What can hang from each mark
Q878: Q461 Q488 Q534 Q555
Q941: Q295 Q661
Q899: Q488 Q661 Q878
Q914: Q295 Q945
Q488: Q461 Q534 Q878 Q899
Q661: Q914
Q534: Q488 Q555 Q878
Q453: Q555
Q461: Q453 Q555 Q945
Q945: Q295 Q453 Q555
Q935: Q295 Q453 Q555 Q661 Q914 Q941
Q295: Q935

Every row comes from one small tree of marks. Brackets hold a mark, then the marks that hang from it, in the order of their numbers. Every link used is in the known rows. Which tree was each row made from?
Each row is shifted at random along 6 fixed directions that mean nothing.
Known rows
[Q899 Q488 [Q878 Q461 Q534]]: [   4  178  141  649 -358 -346  216  236  219   39  -54 -117  171  129
  234   52 -110  218 -227   41 -318   84  131  239 -163   19  -36 -160
 -134 -158  281  -19  226  270  -18 -183  -33 -103 -301  113  -13  211
  223  227   18   81 -212 -267  230   43   26   12  409  444   90  -96
  -79  -64    1  -80   38  160 -462  150  105]
[Q488 [Q461 Q453 Q555 [Q945 Q295]] Q534 Q878 Q899]: [  39 -213   29 -157 -267  -32 -472  -43   59  328 -204   81 -272  -77
 -159 -174 -228 -187  -17   10   21  365 -359  -82  -43 -404  -56   22
  426 -426   63   78   95 -444 -130 -136 -124 -188 -194 -197 -167  272
   74  277 -162  228   26 -119    1  173 -118  -15  180   81 -113  210
 -125  202 -275   56  140  257  -99   62  122]
[Q935 Q453 Q555 [Q941 Q295]]: [ -98 -329  145 -250 -197  236 -239  -94  210  279  255  149  -31 -408
   63 -414 -312   65  268    4  373   68 -332   -7  192  -75  -75  -22
  471 -438  -25   47 -356 -431  -86  208 -306  -69   64   48  127  165
 -256 -241  -45 -252   20   25 -212  517  173  706  204 -221  213 -183
 -221  345 -164 -179   19  -39  -54 -401  156]
[Q914 [Q295 Q935] [Q945 Q453 Q555]]: [-100 -111 -204  333  236 -195   45   72  -27 -483 -199   54  183  295
  -63  332  295  -86 -143  -96 -270  153  319  102 -286  553 -261  -86
 -298  370  286 -128  297  142   43 -338  300  375 -216  622  -71  137
   30  119 -148  296   40   -2  113 -368 -112 -216  171 -135 -181  111
 -307 -424  -89   42   14   46 -189 -153 -131]
[Q461 [Q453 Q555] [Q945 [Q295 [Q935 Q661 Q914 Q941]]]]: [ 241 -284  -55 -298  156  146 -156  -26  -91 -147   46  155  -78    1
   82 -127 -280    6  200 -169  -18 -257  -97   77  -15  -97 -132    2
   12   70    7  -23  -77 -308  142   -1 -318 -153  153  118  -24  -77
  121 -414  -37   14 -112 -172  -83  196 -145  222  222 -227   76  265
 -155   21   26 -156  178  167   43 -134   73]
[Q295 [Q935 [Q453 Q555] Q661 Q914]]: [ 222  -26  224   39 -205   23   -6  -94  -43 -115   82  254 -193  169
   62 -188 -309  220    8 -161 -144  -87 -155  123   62    0 -117 -144
   38   17    4  159   33 -182   29  -36 -333 -198  224  163 -191  138
  314 -241  116   18 -203 -383 -343   32  -35  -15  264  -61  -34  117
 -217 -195   76 -286  176   23 -148 -258    0]
[Q661 [Q914 [Q945 [Q295 Q935] Q453 Q555]]]: [ -23 -216 -244 -393   71   47 -132 -140  182 -130  -91  139  -15  -65
 -154  122   73 -107  203   -5  189    0 -121  -27   74  108  -78 -224
  136  294  108  -18 -218 -180 -107  -54   64   85  275  297   -5  195
  -11 -329 -157    9  206   77   66  116  162  123  147 -454    3 -192
 -175 -193 -105  -54  128  -41  173 -483  134]
[Q461 Q453 Q555 [Q945 [Q295 [Q935 Q914 [Q941 Q661]]]]]: [ 106 -365 -199 -332  159  336 -239   33 -160 -166  -74  165  -40  -24
  -97 -129  -76  -47  129  -32  -91   51  -30 -148  191   49 -106  132
   31  180  -46   36  168  -22  -13  -67  -15   81  -10  196   -7   97
  -83  119 -106  124  125   89    5   -2  -70  103  171  -28  130  272
 -252   68  158  -50   63   46    8 -226  -57]
[Q935 Q295 Q453 Q661]: [ 279  121  187  100   26   94  -28  -93   -7  -60 -202  143  -19 -166
  123  -66 -431  224 -143 -171 -120 -126 -185  137 -166 -174 -186 -166
  -64 -306   15  -24  126 -252   53 -166 -307 -123   51 -105 -311  -40
  368 -315  -35   71 -180 -529 -221   50 -128   66  207  -65  104  247
   18   86   20 -115   37  259 -233  353   89]
[Q878 [Q461 Q453] Q488 Q534 Q555]: [  32   11   30  281 -345 -176  187 -102  202    2  -85   35  -41 -195
 -153 -144  -57  107   12   23  127   76 -106  134  -58  -94   35 -153
  165 -166  242   39  159  222 -130  -95  -49 -126 -184   13  189  133
   -4  260 -191   38   98 -181  -44  254   23  238  127  -76  -68 -388
  -27   98  -24  -31   65  103 -101   25  316]
[Q914 [Q945 [Q295 [Q935 [Q941 Q661]]] [Q453 Q555]]]: [-149 -459 -122 -387  -14    2 -160   59  -68 -150  -32  -41 -125 -283
  -67 -135 -272  -19  150 -135   14   78  -62   -7  -96    9 -172   24
  199   64  158 -164 -199 -282   24  -84 -275  112   90   33   43    5
 -203  -18  -68  146  -87 -174   25  287  -19  354  241  -61 -146  -55
 -166  219  -68  152  185  250 -129 -185   33]
[Q878 [Q488 [Q461 Q453 Q945]] Q534 Q555]: [  60 -129  -91  109 -137 -158  -13 -181  344  298   94  135  220  -40
  -76  -58   49   17   96   24  221  -25 -205  179   44  -57   33  -23
  257 -131   43   56  -98   47  -90   53   73 -160 -356  179  196  260
  -11  -34 -130   31   -7  147   19  286   61  234  279 -120  164 -323
 -174   83 -125 -239  146  -74  -49 -148  309]
[Q461 Q453 [Q945 Q555]]: [ 211  -60  -41  237  162  -69 -171  108    8   64 -149  -53  273  -11
   82  146 -341  111 -292 -280 -378  107 -168  163 -264 -404  -59 -246
 -215 -128  191  -85  -91  -72  -91  -45 -111 -181 -198  -95 -195  120
  270  -48   71  231 -357 -356  269  135  -72 -249  520  263   62  152
    0   72  -18  103   46  387 -325  111  -28]
[Q878 [Q488 [Q461 [Q945 Q295]] [Q899 Q661]] Q534 Q555]: [  63  -26 -212   93 -296  -54  -77  128  285  401 -139   -2  266  -63
  119  112 -173   30  -21    0  -81   48  -43   85  -81 -285  -91  -36
  117 -191  196  -57  109   11  -38 -210   48 -100    2  -42   -2  171
  166   88 -122  151 -145  -98  234  203  -56   -2  311  196   38  112
   -3   22 -174  -37  104  167 -283  252  227]
[Q935 Q453 Q555 [Q914 Q295 Q945] Q941]: [ 214  -28  113  174   72   20  -73  -17   -1  -95   23  160  324  226
  288 -126 -228  224   80 -178 -127 -230  -88  138  -34  233 -283 -150
   -7 -107  -41  -91 -250  -77  129   32  -51 -169  -24  261   -7  -60
   65 -644   16  -74 -265  -18 -119   85 -123  341  212  -49  286   16
 -155 -103  -98 -259  192  220 -179 -345  -35]
[Q914 [Q945 [Q295 Q935] Q555]]: [ 117  -26 -190 -138  -52  170   20   44   51 -134 -234  139 -216 -189
 -171  137 -175 -170 -108   28   49  218 -121 -168  126  -40 -138 -340
   42   31   66   -7  145  -91   12  -80   99  -54  181   27  -90  248
   43   75 -210   55  120 -169  -36  -29   22   -5   45 -186   -3  -31
   -3  -60   -7   54   67  103  -10 -113  -27]
[Q534 [Q488 Q899] [Q878 [Q461 [Q945 Q295]] Q555]]: [ 200  230   43 -155 -337   40  141   50  228  342   -4   80 -284   33
   12   26 -233 -297   73   90   86  -32 -420  -83  151 -415   54 -199
  142 -455   66  160  135   94  -18   24  -63 -388   52  -17  106  299
  159   93 -117 -224   45   37   -6  207   -2  282  119  -43 -167  -76
  -64   34 -188  165  123  126  -32 -260  291]
[Q461 Q453 Q555 [Q945 [Q295 [Q935 Q661]]]]: [ 281  -76 -226  -60  409  205 -153  -63  181 -163   -9  283  113  151
  227   30  -51 -228   42 -169    1 -225 -184  181   15 -135  -78   -4
 -137  191  -24    1  -23  -72  103    6   31 -296 -121  243  -99   96
  237 -534  -71   13 -100   11  100  136  -99  -52  388 -297  205  359
 -121 -108  -10 -362   35   66  111 -203   45]
[Q941 [Q661 [Q914 [Q295 Q935] [Q945 Q453 Q555]]]]: [ 192 -119 -180 -103  137   38 -223   30   18  -88 -358   53  238   19
   81  146 -340   93   22 -282 -210   27 -177   80  -80   40  -89 -252
  -93  331  100 -111 -196  -64 -165 -130  -44  -25  296 -110 -210   40
  184 -429   29  189 -235 -129   93  146   69  -86  291   17   11  135
   43 -119   21   45  304  405 -152 -205  -56]
[Q945 [Q295 Q935] [Q453 Q555]]: [ -76 -337  -53 -143 -142  -87  -91   17   -7 -154  -51    6 -318 -145
  -71  -58 -191  -57  -74 -142  -95  154  -41   63 -127 -110 -121 -231
   97   -4  251   -1  -83 -377   -7 -119 -242   79  107   89  -97  118
   93   45  -42  155  -69 -331   13  158   -7   86  292  -87 -264  -75
 -120  -88  -89  232   36  148  -80 -185   41]
[Q661 [Q914 [Q945 Q453 Q555]]]: [ 195 -106 -109 -114 -110   37  -67  -40  -72   50 -275   57  128  -92
 -159  108 -340  197  -86 -123 -168  175 -249 -124   93 -246  -56 -320
   46  146   85  -34 -150   28 -330  -16   79  -15  102 -143  -89  228
  205  -46    1  216  -73 -230   90   98  173 -137  211  218  165   30
   63  -26  149   86  205  261 -199 -166  -14]
[Q945 [Q295 [Q935 Q914]] Q453 Q555]: [ -96 -213 -106 -371 -119  -41 -176  -14  -70 -236 -232   13 -312 -213
 -241   55 -100   24   36  -57 -109  197   70  -79 -143   60 -143 -312
   72   19  244   22  -18 -394  -32 -243 -220  208  300  106  -82   43
   22  173 -119  149  107 -275   10  -59  -11   93  148 -221 -230  -29
 -141 -143  -43  332    2  143  -13 -146   56]
[Q899 Q488 [Q878 Q534 Q555]]: [ -39  232    3  526 -335 -137  284  111  297  131   73   99  226  104
  133   55  104    2  -51  113   23   60  152  100   49   69  -71  -85
    6  -69  196   49  347  403   -4  -96  258  -94 -270  363  135  334
   27  281 -135  -50   20   58  132  -84  164  -46  258  233  300 -122
 -155  -73   66 -345  -31 -107 -227  -31  136]
[Q661 [Q914 [Q295 [Q935 Q453 Q941]] [Q945 Q555]]]: [  74 -207   31   12   57   55 -112 -100  -12 -121  -22  202   24   10
 -117  -22  -51   15  216   -6  141   39  -51   -5   73  298 -181 -180
  151  143   14   19   40 -113 -111  -44  -10  137  129  317  -45  161
  -67 -278 -171    6  184   61 -237   61   35  221  -95 -409   -4 -103
 -250 -184  -73 -220  170   -1   31 -399   42]
[Q295 [Q935 Q453 Q555 Q914 Q941]]: [ -86 -247  -12   24  275 -153   87  -95   18 -197   16   50  233  -64
   86   10  -25  -12  184  -92  144 -165  113   71 -230  337 -312  -27
  -97  -94  137 -165  113 -148  168 -169 -109   17    4  320   91 -196
 -167 -276 -260   53   -8  -87  -46  -57 -116  425  285 -257  169   61
 -209   41  -81  -58 -216   16  -39  -52   41]
[Q461 Q453 Q555 Q945]: [ 161 -170  176  -35   96   78 -228 -238    9  111   61  230 -138 -334
 -225 -183 -222 -108   77  -27  304  143 -419   58  107 -471   48 -188
  336 -295  -16  104 -115 -342 -237  129 -203 -370 -325 -107   42  213
  -82  -92 -143   88  166 -153 -114  430   47  233  188 -294   50 -187
  -71  274 -153  -87   83  131   98 -157  184]
[Q488 [Q878 [Q461 Q453 Q945] Q534 Q555] [Q899 Q661]]: [ 161   73  134  245 -471 -132  -85  122  229  171  -38    5   15  117
   23 -169 -254   34   99  -11 -161  170 -281  134   52 -289   65   11
  257 -262  146  144  221  181 -251 -115 -195 -316 -207 -146   57  289
  197  323    6   36 -138 -174   36  273    2   39  164  322 -165  -60
  -85   -5  -94 -143  248  185 -357   -4  202]
[Q488 [Q461 Q555 Q945] [Q878 Q534] Q899]: [ 381  -22  124  138 -354   50 -171  -56  202  356 -204  179   -1  113
   20 -107 -428  -31  -76  -97  -89  184 -459  -28  191 -412  -30 -134
  313 -231 -135  173   -1 -110 -220   34   13 -365 -158 -304  -56  362
  401  -12  -25  114 -250 -116  -65  182  -55  -64  304  255  156  130
   12   32  -55 -195  246  151 -163 -147   94]
[Q295 [Q935 [Q453 Q555] Q661 Q941]]: [-118 -328   81    1  153  -87   71 -132 -103 -184   29  131 -115 -386
 -177 -113 -165 -110  203  -38  355  -12   73   14 -217   82 -261   58
  127 -164  164 -133  282 -290   39 -172 -276  141   -3  164   74  -89
 -229   31 -318  163  171 -332 -284  119  -96  393   71 -376  -52  171
 -190  268  -78 -116 -136   58  -11  202  142]
[Q878 [Q534 [Q488 Q899]] Q555]: [ 185  213   40  130 -314   39  275  -99  165  359 -126  109  -49 -252
    3  111 -337 -112    2   -5  197   72 -350  -68    9 -524  -55 -279
   63 -435   71   22  291   49  -66  -57   70 -522   86 -204    3  168
  134  118 -256  -10    1 -211  -85  121   34   61  137  -13  107  -64
  121  138  -64   32  -28  170  -82  107  265]
[Q945 [Q295 [Q935 Q661 Q914 Q941]] Q453 Q555]: [   3 -221 -138 -505  -24  132  -81  -98 -160 -320 -311  135 -325 -295
 -240   24 -165  -10  250  -22   48   17  129 -220  -81  161 -251 -145
   76   87  114  -16  172 -355   26 -252 -177  249  320  115   59 -106
   23   75 -239   69  218 -222 -164 -145  -80  271  -89 -379  -33  401
 -131  -59  113  145  -11   82   86  -23  105]
[Q295 [Q935 Q453 Q555 Q661 [Q914 Q945] Q941]]: [ 407   10  165 -234 -111  147   74  -32 -207 -101  -95  226 -151   10
  104 -200 -615  245  147 -118 -131 -101 -326 -112  271   48 -198 -169
   79   -7 -230   64   21  -90   15   42 -285 -490   92 -222  -57   -2
  216 -325   30  -78 -252 -294 -365   39  -64  296    3  114  262  264
   12  -39  299 -221  279  226 -228 -181 -126]
[Q878 [Q461 [Q945 Q295]] [Q534 Q488] Q555]: [  -1  117  -44  283 -126  -88  220  -40  120   39   -7   56  -75   46
 -136  162  218  -32 -166  139   32  -63   79   82 -128  -63  -83  -82
  -43 -112  307   20  379  205  118 -231   76  -41 -109  462  127  144
   52  230 -236  -81  258 -116   96  -13 -118   56   47 -276 -135 -232
 -248  -95 -143   74    5  -66   15  -37  321]
[Q935 Q453 Q555 Q661 Q914]: [ 163   62  125  -61 -153  158  -37 -105    1   48   -8  293   45   -2
    3 -192 -245  217   40  -22   -2  -76 -162  -53  149   14 -152  -73
   70 -136  -68  101   23  -96  -16  -14 -133 -134  120  165  -79  118
  155 -156   20  -72  -39 -244 -295  -15   41  136  194   24  278  245
 -164   -5   83 -321   56   21 -170 -155   24]
[Q878 [Q461 Q945] Q488]: [   2  -67   -1  397   79 -229   71  -44  170   -4  -56  -75  292   72
  -26  174    2  118 -212  -41 -141  -69   34  225 -274  -50  -64  -28
 -176  -99  298 -103  152  147   18 -161    3   61 -309  218   33   78
  132   13  -95  195  -84 -205  219  110 -129   98  459   32  -41 -116
 -157   17 -164   89  -12   92 -281  187  185]
[Q295 [Q935 Q555 Q661 [Q914 Q945]]]: [ 168   -9 -128 -199  -94  100  -43   63  179  108  227  245  227  288
  251 -132 -258  165   54  -15 -191 -117 -280   73  283   91  -62   -1
    4  286 -100   93 -220  121   80  138  -64 -283   50  220  -78  279
  179 -342  202 -102 -373   -7  -97   82  112   34  421  291  298  165
 -195 -173  116 -506  312   19 -345 -472 -191]
[Q899 [Q488 [Q534 Q555] [Q878 Q461]] [Q661 [Q914 Q295]]]: [-158  130  -80  631 -183 -409 -105  128  186  369 -110  -21  370   85
  179   80  -41  -96   19   60   48    4   28  204 -220  -87 -169 -158
  147 -239  447 -158  320  100 -103 -274   -2   62  -26  150  -33   65
   -3 -146 -174  219  -40 -130  163  191   85   37  232  206  114  144
  -52  113 -291 -235   48  201 -222  227  154]
[Q935 Q555 [Q661 [Q914 Q295]] Q941]: [-159 -341  -51   -6   66   61 -261   24  -44  239   41  154  305 -211
  -83 -157  -98  108   62   93   82    2  128   19 -151   90 -192  110
  107  107  239  -82  122 -132  -56 -148 -151  513   29  340  -82   18
 -124    1 -132  107  147 -161 -114  146   -4  167  116  -17   91  358
 -250  145 -100 -247   84  147 -219   87   18]
[Q941 [Q295 [Q935 Q453 Q555 Q914]] Q661]: [   7  -87  150 -114  -73  262 -101  -85   72 -108  -33  226  -54    6
   19 -151  -29  116  104  -53  113    1  -77    6  161  432 -102   45
   59  -19    5   96  166 -154   61 -152 -182  -16  315  318 -129   78
  -43 -157  -49 -122  126  -51 -254  -26   28  222  214 -317   28  -56
 -345  -44  -35 -135   46 -147   17 -320   16]
[Q945 Q295 Q453 Q555]: [-115 -246 -388 -165 -206  137 -169  189   74   -8 -168  -10   59  -88
  -75   49 -109   38 -198  -57 -339  306   57 -175  -11 -133 -139 -155
  -34   36  210  -27 -107  -14 -128  -73  195  413   86  194  -63  326
  108  389   34  167 -103  -98  229  -65  141 -145  354  376  100  264
 -122  -69   93  158  -81  117 -319 -185  -69]
[Q488 [Q534 Q555 Q878] Q899]: [ -43  204  233  231 -216 -364   71   85   51  294  -66  -43 -206 -113
  -72   18 -284 -259 -160  -47  -17  248 -266   50 -315 -436 -113 -228
  166 -664  353   23  382 -182    5 -248 -286 -177 -262  -83 -253  112
   74  344 -131  139  -98 -379  -99   27 -115 -111  220  105 -440 -136
 -101  260 -289  124   13  277 -271  174   90]
[Q941 [Q295 [Q935 [Q453 Q555]]] [Q661 Q914]]: [ 136 -210    5  100   85  267  -23  -83   66  -73 -171  169  137  -20
   68   -3 -139   44   -7 -214  152  -71  -91   53   59  153  -88   -2
  -74  131  111  -65  200  -26  -67 -154  -33   87  477  162 -213   53
  102 -372 -118   93   75 -159  -91  117   66  -30  329 -271   84   43
 -148   42    9 -119   16  -14   93 -106   70]
[Q914 [Q295 [Q935 [Q453 Q555] Q661]]]: [   9 -169  -54   88  129  106   11 -151   91 -204   24  345  -69 -175
  -86 -108  -15 -266  230  -11  460  -46   -7   23   31  212 -194  -16
  130  -81   18  -25  184 -236   25  -60   10   93  144  320   38  103
 -167 -243 -279   36  231  -46 -393  111   38  322   26 -486   58  158
 -167   27 -165 -350  -65  -37  114  -92  125]
[Q945 [Q295 [Q935 Q941]] Q453]: [ -35 -429 -199 -553 -128  187  -34 -110   51 -100 -132   95 -427 -433
 -193  -99 -276 -215  246   73  230  188 -204 -267  215  -39 -129 -210
  290 -209  -47   42   22 -393  -80   32  -60   67   28 -108  111  131
  -88  123 -247    3  195    8 -159  153  108  560  -58 -198   49   29
  -28   69   70  234  -63  -14   17 -185  119]
[Q534 Q488 [Q878 Q461 Q555]]: [  42  200   14   99  -37 -260  364  -94  219  195 -142   35  -83 -354
  -81  108 -167 -404   99   85  484  -96 -270    1 -125 -223  -54 -348
  117 -550  247 -100  245   97    6  -64  -41 -216  -28 -100  286    5
 -150  -22 -406  -48  172 -109  -22  255   16  557  117 -276    4 -192
  113  366 -246  189 -126  194  107  140  378]

Write each row's tree
[ 159 -467 -396 -342  100  200   66   75 -245 -299 -196   20  -34  -20
  -77   72 -231  -71  103 -143 -129   -6   73 -293  154   17 -235  -25
  -87  168   24 -116   96  -56  -12  -60  169  147  152   46  180    4
    4   51 -163  197  -26   12   98  -90   -5  193  150  201  248  348
   -9  -40  278  242  -52  116  -61 -119  -87]
[Q461 [Q945 [Q295 [Q935 Q914 Q941]] [Q453 Q555]]]
[ 102   80   54 -310 -203  119 -159  -87 -152 -250 -240  210 -257  -16
 -269   11  -77  231    0   -6 -169   43   18  -98   -8   86 -156 -191
  106  116  100   70   -6 -207  -25 -211 -140  128  203  266 -112  113
  192   38   -5   62  154 -319 -151 -143  -68  -62  -20 -256 -102  115
 -234 -191   18  -11  286  122  -43 -183   81]
[Q935 Q661 [Q914 [Q945 Q295 Q453 Q555]]]
[ 141   27  137 -217  -22   63  -61 -103 -201 -398 -295  165 -276  -34
 -197   99 -127  189   67 -105  -81   65    3   -1  -57  333 -117 -143
   11  211  142   21  205 -215  -34 -312 -248   17  215  122 -126  -17
  132  -52  -80  141  131 -333 -177 -132 -105   -7  -14 -404 -207   72
 -196 -188   59   93  279  127    1  -49   11]
[Q941 [Q295 [Q935 Q661 [Q914 [Q945 Q453 Q555]]]]]
[ 173  -39 -181   35  -16  170  -85    9  277  131    0  147  325  315
  180  110  -35  133 -236  -23 -231 -128 -167  109  102  -60  -71 -180
 -111  175   72   -9 -130  161   46   30  201   70   93  374 -297  291
  365 -432   70   27 -127  -23  175   55   45 -220  412   60  218  -82
 -178 -244  -50 -256  213    0 -174 -305   14]
[Q661 [Q914 [Q945 Q295]]]
[-223  -12  204  212 -313 -233   75 -134  197  171   29   79 -204  -94
 -329   -5  169 -196   -7  296  269  136  -79    1  -29  112  -63  -96
  245 -372  211   80  421   -7  -39 -127  -46  230 -154  375   90  314
  -88  408 -266   45  359 -110 -161   27    3  371   77 -237 -145 -249
 -357   84 -336  -12  -39 -196  -49  -45  308]
[Q534 [Q488 [Q878 Q461]]]
[ 258   35   40  -59   83   68  240 -131 -150 -277 -225  225  -97  -86
 -154   43 -205  -41   90   -6  211   19 -179 -193  240  237 -207 -247
    5  -72 -127  -30  268  -16   -7  -93   71 -361   84  -31   29   23
  -61 -154 -284   54  164 -156 -273 -131   -3  270  -38 -180  234  -74
   34  -29  115  -31    8   82   27  -72  -51]
[Q295 [Q935 Q453 Q555 [Q914 Q945]]]
[-151 -193 -168  -96    1   57  -15   14  185  114  167  216   92 -107
  -34  -86  -36 -118   33  128  128  100  -58  -21   93  107 -104   99
   48  119   90   47  177  -13   27  -36  -16  104  -80  331  -14  268
  -78  163  -88    1   32  -65 -133   23  120  107  288   50  122  260
 -252   28   -2 -337  -45 -121 -233 -126  -68]
[Q295 [Q935 Q555 Q661]]
[  88  -42  105  265 -157  -88  -50  -57  242   40  -39   64   35  212
 -103  -10  -58  -17 -153   44 -106   54 -168   81   23   -5  -36  -48
   94 -178  115  103  182   96  -57  -38  -17   64 -267  192   22  297
  225  111  -38   36  -34 -107   11   59  -49  112  283   81  -23  -90
 -237  -56 -132  -66  118  -54 -228 -105  140]
[Q488 [Q878 [Q461 Q945]]]
[ -71 -353   13 -187 -143  235 -190  -60   87   99  235  261  -58  -91
  -94 -273  -67   86  173   30  245   48 -121   39  230  124    9  145
  260  157   93  111   29 -153 -164   -2 -218  282  364  340 -145  308
  -68  -88   -2   11  182  -81 -267  278  213  105  207 -216   -7  -18
 -360   22   -8 -376  132 -172  -25 -311   65]
[Q941 [Q295 [Q935 [Q453 Q555] [Q661 Q914]]]]
[ 320 -166   16  246  -69  246  -69  -23  -73   49  -79  269  224  166
  187 -161 -355  213  -10 -200 -143 -179  -56   19   67  -53 -219  -63
  -38  101   -7   -4   45   19  -87   18   21  163  228  193 -156   87
  349 -445   38   54 -160 -184 -239   89  -10  -31  145   91  296  504
  -97 -105  140 -389  152  144 -159 -149    4]
[Q935 [Q453 Q555] [Q661 [Q914 Q295]] Q941]
[ -44  113  108  520 -530 -154   95  208  207  166  114  101   61  -95
  125 -196  -53   52  108  238   69  223   31   76  257 -120   21  -98
  299 -105  166  109  193  218 -271  -34   30 -169 -260  102  261  423
  -67  307  -46   -6   84  -46   77  284  267  223  191  352  246    7
  -91   66  -20 -425   34  -39 -270 -130  139]
[Q899 Q488 Q661 [Q878 [Q461 Q555] Q534]]
[  44 -221   -7 -156  323   -1  -82 -157  228   82   81  114  452  -54
  238  -70 -209   37  320 -163  276 -320 -268  176  -35  151 -167   38
   55  100  -29 -174 -279  -82   49   35 -178 -271  138  151    8  -96
 -117 -817 -106 -108 -145   47  -18  337   53  448  388 -314  290  -90
 -165  175 -118 -353  115   83    7 -344  108]
[Q295 [Q935 Q453 Q555 [Q941 [Q661 [Q914 Q945]]]]]
[ 148 -111  -67 -178  136   92  -89 -184   31  -85  -86  159  325   19
   64   31  -98  257  220 -122   -4 -290  -50   69  -92   81 -205   40
   19  348   52 -100 -169  -50  -65  -99  -34  174  129  333   25   -4
  206 -557  -46   -2  -26  -64  -34   39   30  107  154 -261  263  303
 -199  -58   48 -344  215   45  -28 -204  116]
[Q935 Q295 [Q661 [Q914 [Q945 Q453 Q555]]] Q941]
[ -18 -228  -68 -189  288  -50 -179   30 -134 -233   22   67   23  -95
  -80  -12  -98   24   61 -139   14 -171  148  139 -283   30 -204   66
  -56  -19  232 -147   24 -325  164 -247 -363  124  244  249 -129 -133
  -96 -190 -119  188   -3 -359    0  101 -175  114  315 -249 -108   84
 -218   89 -125  -27   14  235  -51  175   82]
[Q461 [Q945 [Q295 [Q935 [Q453 Q555] Q661 Q914]]]]
[   1  -25  106  -74  -80   -8 -324  -52   36  -46 -215   42   89  142
  -68  100  -13  327 -172 -179 -353  -14   -3  186 -263   20  -95 -170
  -32  282  287   -9 -180 -140  -50 -264 -219  197  222  373 -335  100
  319 -234  132   96  -37 -333  149   22  -66 -299  331 -241 -263 -102
 -335 -217 -147   35  340  168  -92 -305  119]
[Q941 [Q661 [Q914 [Q945 Q295 Q453 Q555]]]]
[  56 -230  110 -121  -62  -59  -96  -92 -216 -120 -160  168 -241  -73
 -298  -45 -120   37   64   46   44  219 -126  -57  138  243  -82 -237
  193  241   82   84  140 -214 -223 -162 -137   30  -23   86 -118  149
  -18   18 -133  139  258 -169 -241   54   60  132 -149 -183 -216 -171
 -124 -231  -13  101  298  151  -51 -257  -59]
[Q661 [Q914 [Q295 [Q935 Q555]] [Q945 Q453]]]
[ 151  -79   73  -85   16   68   59 -180 -164 -396 -135  216  -54  161
  -41   10   11  165  101 -120  -39 -302  148   16 -125  231 -305  -12
  -18  176  106  -96   58 -130  169 -197  -38  114   95  489   57 -128
  189 -380 -113   62   99 -220 -141 -140 -221  129   45 -416   50  215
 -279 -167  -17 -139  206   32   99 -183  140]
[Q935 Q661 [Q914 [Q945 Q295 [Q453 Q555]]] Q941]
[ -75  206   89  344 -507 -180   59   30  133  300  -54  131  -99   45
   -8  -43   34  -62  141  266  189  128  -43   19   87   13  -15 -193
  268 -219  342  122  515  147 -143 -204   27  -16  -13  222   77  260
  -25  190 -187  -51  296    7 -129  103  189  131 -170   13  -66   39
 -129  -84 -162 -180  132   -6 -137   11  227]
[Q899 [Q488 [Q534 [Q878 Q461 Q555]]] [Q661 [Q914 Q295]]]
[ -16 -239 -300 -390  393  212  -26  -28 -248 -382 -296  131  -18 -370
 -360  157    3 -171  268   50  271  -43  300 -314 -105  261 -335   92
  -66  -18   89 -194  443 -176   86 -320   29  367  259  230  125 -170
 -309  172 -469  159  429  -97  -90 -233 -136  306 -133 -425  166  439
 -147  179   97   65 -230   73  121  327   97]
[Q461 [Q945 [Q295 [Q935 Q453 Q661 Q914 Q941]] Q555]]
[ 210  105  -72  255 -325 -152  196   44  248  280   24   -6   75  -25
  244  -77 -351  101  -95  -94 -137  -19 -393  179    3 -430   60 -289
    2 -262  127   22 -107  249  -88   98  -60 -507  -99 -165   83  193
  226  -51   28  -53 -333 -174  103  361   88  152  360  305  156 -140
   96   82   38  -27  105  266 -256 -157  202]
[Q878 [Q461 Q453] [Q534 Q488] Q555]
[  19 -209  171  -57   24  -27  -86 -172  108  -56   89  185 -229 -208
  -89  -99 -181 -138  201   78  304   60 -229  104   25  146 -126 -234
  310 -202   -4   37    9 -388   57   32 -230 -116 -181  110   -4  102
 -142 -272 -212  -26  129  -25 -319  273  -64  534  -81 -517 -157 -321
 -183   -2 -274  -85  231   50   -7 -223  120]
[Q914 [Q295 [Q935 Q941]] Q945]
[  54  197  211  311 -414 -268  -50   90   81  373 -133  118   -1   68
   69   96  -75  172  -91  185  -64   73   49  154   36   55  -75 -320
  235   -9  229   41  252   30 -117 -276 -132 -102  -43  138 -133  239
  220  -51 -101  145  141 -244  131   98   39  -51   61   41   18  -17
 -105 -154 -140  -94  348  123 -151  139  161]
[Q899 [Q488 Q461] [Q661 [Q914 [Q945 Q295]]] [Q878 Q555]]
[   4  -55  101  177   81   28  -46   23   79 -126  -98   98  -57   32
   79  105  -85   73 -248  -71 -187   48   60  228 -252  211 -105  -20
 -190   29  280   -4  433 -122  147 -313 -244  179  -28  263 -368   45
  263   13  -49  172  -45 -401  -47  -76 -188 -160  299 -199 -233  172
 -265 -128  -66  -16   63   35 -230  256  -11]
[Q941 [Q295 [Q935 Q661]]]
[ -14 -313  -87   28  -67  -15   15   99 -117 -223   17  110  -30  216
   17  -61  -53   17   30   -5 -257  184   32  -65  138  439 -220  -10
   14  280   20   33  125   54  -27  -58  119  138 -329  367   54  221
    1  138   -8   64  -71  104 -120 -133   -7  178    9  183  -13  148
 -275 -321  108  -44  181   14 -315 -444 -230]
[Q914 [Q295 [Q935 Q555 Q941]] [Q945 Q453]]
